What each symbol does to the nodes:
state | ^ @
j970 | j707 j901
j339 | j993 j666
j210 | j731 j953
j901 | j134 j970
j766 | j656 j560
j395 | j12 j609
j597 | j174 j352
j417 | j901 j707
j537 | j487 j373
j70 | j339 j896
j908 | j537 j573
j609 | j53 j395
j731 | j378 j82
j487 | j552 j307
j53 | j628 j911
j582 | j82 j378
j964 | j70 j185
j134 | j911 j628
j82 | j953 j731
j378 | j479 j582
j707 | j328 j417
j953 | j766 j210
j628 | j970 j134
j168 | j251 j943
j656 | j964 j422
j328 | j943 j251
j533 | j908 j798
j479 | j111 j449
j560 | j210 j766
j993 | j168 j713
j251 | j417 j328
j185 | j422 j964
j798 | j73 j533
j307 | j373 j487
j573 | j798 j908
j73 | j449 j111
j896 | j185 j70
j352 | j376 j597
j449 | j582 j479
j422 | j560 j656
j552 | j597 j376
j943 | j713 j168
j174 | j609 j12
j666 | j896 j339
j376 | j307 j552
j12 | j352 j174
j373 | j573 j537
j911 | j395 j53
j111 | j533 j73
j713 | j666 j993

The rows follow the links: the fewer symbols apart two nodes are, the more alike their rows tend to be.

Node, then a row for it; each showing differs a little:
j552:    4    27    26    30   115    48   -33   -14   -32  -109     4   -26    -8    84  -117    33     0     4    15    12   -41    -1   103   -38   -22    -4     0   -74   -26   -71   -38   -35     8   -82     5    -3   -31    -2   -42   -57    44    -9   -37   -37   -41   -25    26    37    35   -34    28    15     0   -80   113   -36   -18     5    20   -18     3    19    75   -23    40    45   -80    -2
j111:  -19   -53     8   -44    81    -8   -21    -1    41   -71   -20    88    49   -44   -71     6    42   -29   -62    12    78    -2    59    22   -10   -88   -22    38    51   -42    68   -36     8    22    -5    26    57    -3   -83    37    29    27   -28   -51  -114    -9   -30   -12   -91    31    10     9   -19    -4    17    13   -11   -21   -21    41   -26  -101    67    48   -27   -60    31    21
j943:   11   -25    -6    16  -104    26     8    19    37    80     7   -54   -45    12    93   -12    16    23    55   -13    64     6   -82   -10    23    59     4   -56    51    61    50    57    -7   -30    15   -17    40     2    83   -41   -33   -18    46    52    92    21   -42    17    56    41    -1   -12    11    28  -118   -19    25    87    18    29     9    47   -85    44    25    29   -43   -14
j896:   -4     2   -20    -9  -117    41   -54    20   -21   107    -7    23     0    78    98   -26   -25     0    -8   -23   -27     1   -99   -48    19   -59     8   -55   -18    63   -25    67    -9   -80    -5    11   -17    11    53   -50   -45     3    43    46    50    24    14    40   -28    -2    41   -16    -7    61   -75   -39    18   -39    -1   -14    -4   -45  -122   -20    56   -26   -72     5
j964:   16     5     5   -37   -65   -57    20    17    -6    46    14    93    53   -86    59    12    -8    29   -72    24   -14    17   -43    49    -6   -70    10    73    -1    35    14     7     1    95    16    28    -3    -9   -23    95   -16   -15    18    45   -38   -11    11   -34  -103    -6    -7    13    13    64   -43    48   -10   -93    26    -3    25   -79   -24    -8   -66   -81    91   -14
j12:  -16    32   -23    27    91   -40    60   -35   -37   -75    -6   -66   -44   -27   -92   -18   -11   -18    51   -10   -58    -5    73    28    15   112   -15    51   -41   -59   -42   -58   -11    62    -7   -20   -41    14    -7    25    31    14   -40   -56    -4    14    28   -15    79   -19   -45   -17     3   -71    95    32    25    23   -22   -18   -13    87    93   -35   -36    44    62    12
j168:   12   -30   -14   -40    64    17   -51   -14    42   -56    14    96    32    -7   -66    -4    50    21   -80   -13    77     5    47   -20    16  -132    17   -37    56   -42    43   -19   -11   -35    15    24    54     9   -74     3    22   -11   -33     4  -112     8   -37     7   -94    26    30    -6     8     5    14   -18    15   -40    17    37    28  -124    44    41    28   -86   -25   -19
j487:   -2     4    15     5   121    55   -51   -14     0  -108     6     1    12    83  -116    22    13     0     4     8    -8     1    91   -49   -15   -39    -5   -79     6   -68   -24   -23    22   -88     7     0    -7   -12   -60   -68    50    -4   -48   -43   -58   -19     1    52     6    -3    35    16     1   -62    93   -44   -28    -3     2    -6    -1   -18    64     4    51    27   -76     8
j339:   26   -36    -2   -52     6   -42     0     4    47     2    24    98    52   -88    -4    -7    43    33   -92     2    69    24     0    28    -4   -99    21    34    40    -6    59   -20     6    60    13    27    45    -3   -58    76    -8   -26    -7    27   -91    -3   -28   -36  -115    30     0    -2    16    41   -31    30     7   -66    30    23    34  -115    28    41   -44   -93    59   -33

Each walk starts at a row. The symbols on each line, taken left to right, move it on to the next node.
Each answer is a row, close to the row of the node it stands for.
  17   -47   -11   -51    37    -8   -37    -7    57   -31    12   111    50   -42   -28    -6    53    28   -84     3    75    11    22     8    -5  -117     9    -2    59   -21    64   -21     3    22    18    24    60    11   -81    47    14   -33    -6    21  -106     8   -30    -3  -111    27    22   -10    15    17   -11    18    -1   -40    34    34    34  -111    37    53   -10   -98    26   -20
@ @ @ @ @ ^ ^ @ ^ @    8     0   -21    -1  -112    46   -39    25     5    99    -4    -6    -9    76   103   -21   -14     1     0   -33    13    -2   -99   -45    14   -28     8   -75    13    67   -10    68   -12   -81     4     0    10     3    66   -57   -40    -3    44    40    71    35    -3    44     4     1    33   -16     0    57  -102   -32    17    21     0     2    -8   -19  -112     2    59    -1   -80   -10
^ ^ @ ^ ^ @ ^ @   12    -8     3   -40   -22   -54    11    -5     7    27    14   107    51   -84    26     8    10    29   -84    25    31     7   -26    49    -4   -89    12    46    10    17    46   -15     4    81    23    24    23    -6   -32    97    -8   -22    10    34   -65    -5   -11   -38  -119    20    -3     5     9    47   -41    43    -2   -81    32    19    29   -98    -5    16   -65   -82    87   -24
  -6   -11    13    -6   126    52   -49   -23    20  -110    -3    16    20    45  -113    23    31    -9   -13    12    29    -2    94   -42   -23   -74   -13   -68     9   -64     7   -32     7   -80     1     8    23    -7   -69   -59    44    -2   -46   -50   -72   -22    -8    36   -19    16    28    10     2   -49    83   -35   -26    -5    -7    15    -6   -54    73    17    53    -3   -85    -2
@ @ @ @ @ ^ @ @ @  -19   -27    17   -20   105    41   -47   -16    39  -105     4    36    30    34  -107    25    51    -9   -33    12    61     2    92   -28   -17   -85    -9   -48    40   -64    35   -39    18   -56    -3     5    53   -15   -92   -33    43     7   -40   -58  -100   -23   -30    32   -52    25    38    15   -16   -35    58   -35   -19     7   -13    36   -15   -67    80    46    32   -24   -61    12
@ ^ @ @ ^ @ ^   -6   -39    18   -26   105    10   -40    -4    42   -80    -3    68    42   -11   -88    17    44   -32   -58    15    78   -15    83    -6   -22   -92   -11    -7    59   -58    64   -41    14   -17   -12     8    60   -15   -86    13    35    25   -34   -52  -105   -19   -38     4   -70    44    38    16    -4   -28    35   -17   -18   -12   -19    34   -20   -86    73    45    11   -49   -17    21
   5   -17   -13   -38    82    44   -67   -29    31   -73    13    64    25    41   -77   -19    36    19   -62   -20    55    -2    73   -44    13  -123     0   -58    33   -41    32   -12    -7   -60     3    10    40     9   -76   -28    30   -13   -21    -9   -98    17   -15    30   -74    20    44    -2     5   -11    45   -40    14   -41    12    16    15  -103    40    32    51   -71   -55   -18
^ @ ^ ^ @ ^ ^ ^    6    13   -14   -16   106    54   -54   -40   -17   -92     0    23     6    76  -107   -36     3    -1   -23   -33   -18     0    90   -49    12   -74    -3   -77    -7   -64   -24   -30   -15   -83     5     6   -10    18   -68   -51    38    -2   -51   -34   -78    20    13    23   -31     3    38   -15    13   -43    91   -35    30   -41    11    -5    -2   -64    63   -10    61   -39   -90    -2
^ @ ^ ^ ^ @ ^ @ @    3   -16   -16   -35    95    50   -69   -36     9   -84     7    53    10    79   -88    -4    20    19   -36   -22    14     8    79   -45    24  -106    -2   -75    21   -57     2   -19    -9   -79    10    14    11    14   -81   -44    47    -9   -42   -31   -87    14    -5    39   -46     5    40   -11     8   -34    64   -43    16   -41    12    24    12   -93    64    14    66   -54   -81    -5
   2    31    -9   -12   114    47   -37   -39   -25  -105    -2     3    -8    74  -113   -19   -19    -9    -5   -25   -55    -7    99   -41    22   -44    -3   -62   -24   -71   -46   -30   -14   -64     2     4   -41    10   -68   -43    45    -7   -45   -42   -71    26    26    24    -2   -20    28   -13     2   -59   117   -30    16   -39     5   -24     3   -33    80   -26    43   -19   -65    11
^ @ ^ @ ^ @ @ @ @   -8    29   -24    -5   119    13   -16   -51   -48  -114    -6   -27   -26    52  -112   -28   -28    -6    14   -18   -72     2   110   -10    18     7    -7   -25   -51   -80   -60   -50    -9   -46    -5    -2   -59    11   -49   -26    49    -2   -57   -60   -46    20    39     9    21   -31     6    -9   -10   -65   120   -14    37   -29    -9   -39    -4    21    93   -42    26    -5   -28     6
@ ^ ^ @ ^ ^ ^ @ @   -8    38    -7    16   117   -14    22   -37   -47  -105   -14   -53   -35    14  -107   -28   -31   -10    33   -16   -78     3    96    15    24    65    -7    21   -46   -60   -60   -50   -19    20    -5    -2   -49     4   -40     3    42    16   -51   -55   -29    20    38    -6    46   -30   -26   -16     4   -76   133    10    16     0    -7   -43   -12    51   102   -46    -5    26    12     6
   6   -29   -22     8  -107    43   -30    13    31   106     0   -32   -21    52   102   -23     9    15    23   -25    35     9   -89   -38    20    -1    10   -60    30    65    14    68    -8   -67     7     4    32    11    84   -60   -43    -8    45    52    84    26   -17    27    35    28    10    -6     6    53  -110   -29    19    56     7    23     0     9  -112    27    57     8   -66   -18
@ ^ @ @ @ @ ^ ^ @ ^   26   -40   -11    31   -80    -6    31    18    44    72    -1   -68   -42   -29    79   -15    31    20    57   -10    76    -9   -71     3     8    89    11   -14    46    52    53    31   -10    12    15    -9    45    11    88   -16   -28   -23    27    45   105    19   -53     5    82    40   -23   -16     3     6   -96    -3    13   120    29    33    21    81   -68    45    -4    55    15   -15
^ ^ ^ @ @ ^ ^ ^ ^ ^  -18    28   -16   -57   -42   -41     1     6   -32    39   -13   105    46   -48    48   -15   -49   -37   -77     6   -52   -10   -38    41     8   -84   -13    83   -35    31   -30     0     5    76   -14    19   -45     9   -13    76   -22    24    12   -12   -59     8    44   -28  -109   -27     8   -12   -14    69    -3    37     8  -139   -28   -38   -24   -91   -13   -33   -52   -88    71    22
  18    34    10    38   123    21    -1   -13   -40   -98    10   -54   -31    69  -104    32   -19    12    54    17   -71     8    91   -20   -15    47    10   -41   -45   -65   -63   -31    11   -38    25   -14   -49   -12   -25   -49    44   -12   -49   -35   -17   -20    32    16    55   -31    -9    16     0   -78   122   -19   -20     3    17   -31     7    60    75   -53    16    66   -31    -7
^ ^ @ ^ @ @ @ @ @ ^   17    35    13    46    57   -16    65   -16   -38   -54    20  -101   -42   -16   -52     7   -16    33    83    18   -65    13    49    28    -7   137     9    23   -47   -29   -37   -40     6    44    15   -23   -49    -6     5    11    15   -17   -29    -3    51    -5    24   -22    87   -28   -46     4    11   -65    67    29    -9    46    21   -36    19   133    65   -41   -36    80    51   -16
^ @ ^ @ @ @ ^   18    22     6    52    30   -41    85    -5   -20   -27     7   -92   -35   -64   -30    17   -18    27    79     9   -35     8    25    39    -3   147    15    41   -25   -18    -7   -31    -8    73     6   -14   -28     2    30    27     4   -16    -8    15    60     2    16   -29    99   -14   -56     4     9   -43    42    36    -6    74    15   -11    23   131    57   -23   -47    90    70   -13
  13   -18    -7    44   -26   -36    80     2    21    19    17   -85   -43   -79    31     8    10    31    74    -2    31    10   -17    41     3   146     5    37    20     0    35    -4    -5    73    11    -7    22    -5    50    40    -8   -23    14    34    87    12   -22   -22   103    10   -43    -5     4   -27   -34    38     4   109    25    24    31   128     6    27   -45    70    73   -19
^ @ @ ^ @ ^ @    7   -32    -3    34   -44   -22    54     9    45    47     8   -86   -43   -66    48   -10    22    34    73    -8    51    13   -50    26     8   124    18    13    43    35    57    13     6    45    13   -29    43    14    73    14   -20    -7    19    43   106     6   -33   -20    91    25   -35    -9     2    -2   -71    35     5   121    23    38    21   112   -21    43   -23    61    37   -16
^ @ ^ ^ @ @ ^ @   23     3    -5    47     1   -58    92    -9     0    -3    23   -90   -45   -78    -9     1    -4    37    83     9     0    14     1    53     6   160    18    48     0    -5    14   -25     0    76    10   -22    -3     7    49    39   -11   -10     0    27    77     5    -1   -38    94     4   -58     2    10   -40     7    46     4    85    30    -3    19   132    23     1   -61    70    79    -8
   5    28    19   -30   -85   -48    10    23   -23    76     0    88    48   -60    86    26   -39    38   -74    20   -50     9   -69    31   -17   -59    19    54   -37    59   -23    23    19    82    13    24   -41   -17     5    75   -33   -18    44    49   -26   -14    33   -35   -89   -15    -5     2    12    80   -44    43   -21  -110    23   -25    20   -73   -48   -34   -59   -58    80   -21
@ @ ^ ^ @ ^ @ @   -2    32   -26   -29  -110    37   -54    24   -37    99     1    39    16    76   115   -26   -41   -15   -40   -25   -49    -9   -89   -35    17   -85     0   -37   -41    64   -57    53   -12   -48   -10     6   -37    19    38   -29   -41     0    37    40    29    26    35    19   -48   -25    33   -12     2    70   -57   -29    14   -89    -4   -34    -8   -62   -98   -32    36   -58   -55    13
^ @ ^ ^ @ ^ ^ ^  -20    26    -7   -50   -75   -16   -16    10   -46    67   -17    95    24     0    72   -15   -38   -24   -73   -13   -71    -2   -65    17     9   -92    -6    37   -49    48   -51     8   -14    28   -12    23   -62    15    -1    48   -17    17    28    12   -37    21    47   -16   -96   -33    15    -6   -11    82   -20    17     8  -136    -9   -42   -18  -100   -49   -47   -17   -94    18    13
 -16   -23     9   -45    45   -36    -4   -13    36   -39   -14    95    49   -80   -44    16    34   -29   -77    12    57    -8    45    40    -6   -86   -24    76    35   -26    44   -32    13    71    -9    15    42   -10   -75    71    18    19   -21   -42  -110   -12   -27   -25  -111    19     4     2    -3     7    14    41    -8   -67   -33    24   -15  -102    57    24   -53   -76    71    22
^ @ ^ ^ ^ @ ^  -18   -10     2   -52    13   -47     9     1     9   -11   -14    93    62   -86   -13   -10    15   -40   -87    17    13    -2    11    52     3   -81   -14    94    18   -12    33   -35     2    88   -21    31    20     0   -62    91    10    14    -8   -21   -88     2    -3   -43  -106    14    -2     0    -7    40     0    44     1   -81   -34     4   -41   -91    38    10   -63   -95    88    14
@ ^ ^ @ @ ^    9    46    15   -23  -112   -24    -2    36   -46    98     8    53    49   -15   105    18   -48    10   -53    29   -77     8   -82    13   -18   -55    15    22   -40    69   -46    47    14    32    17    15   -50   -18    41    35   -50   -15    36    65    18   -12    46   -28   -65   -38    -3    18     6    75   -48    16   -24  -110    14   -38    24   -64   -79   -42   -32   -35    42   -11
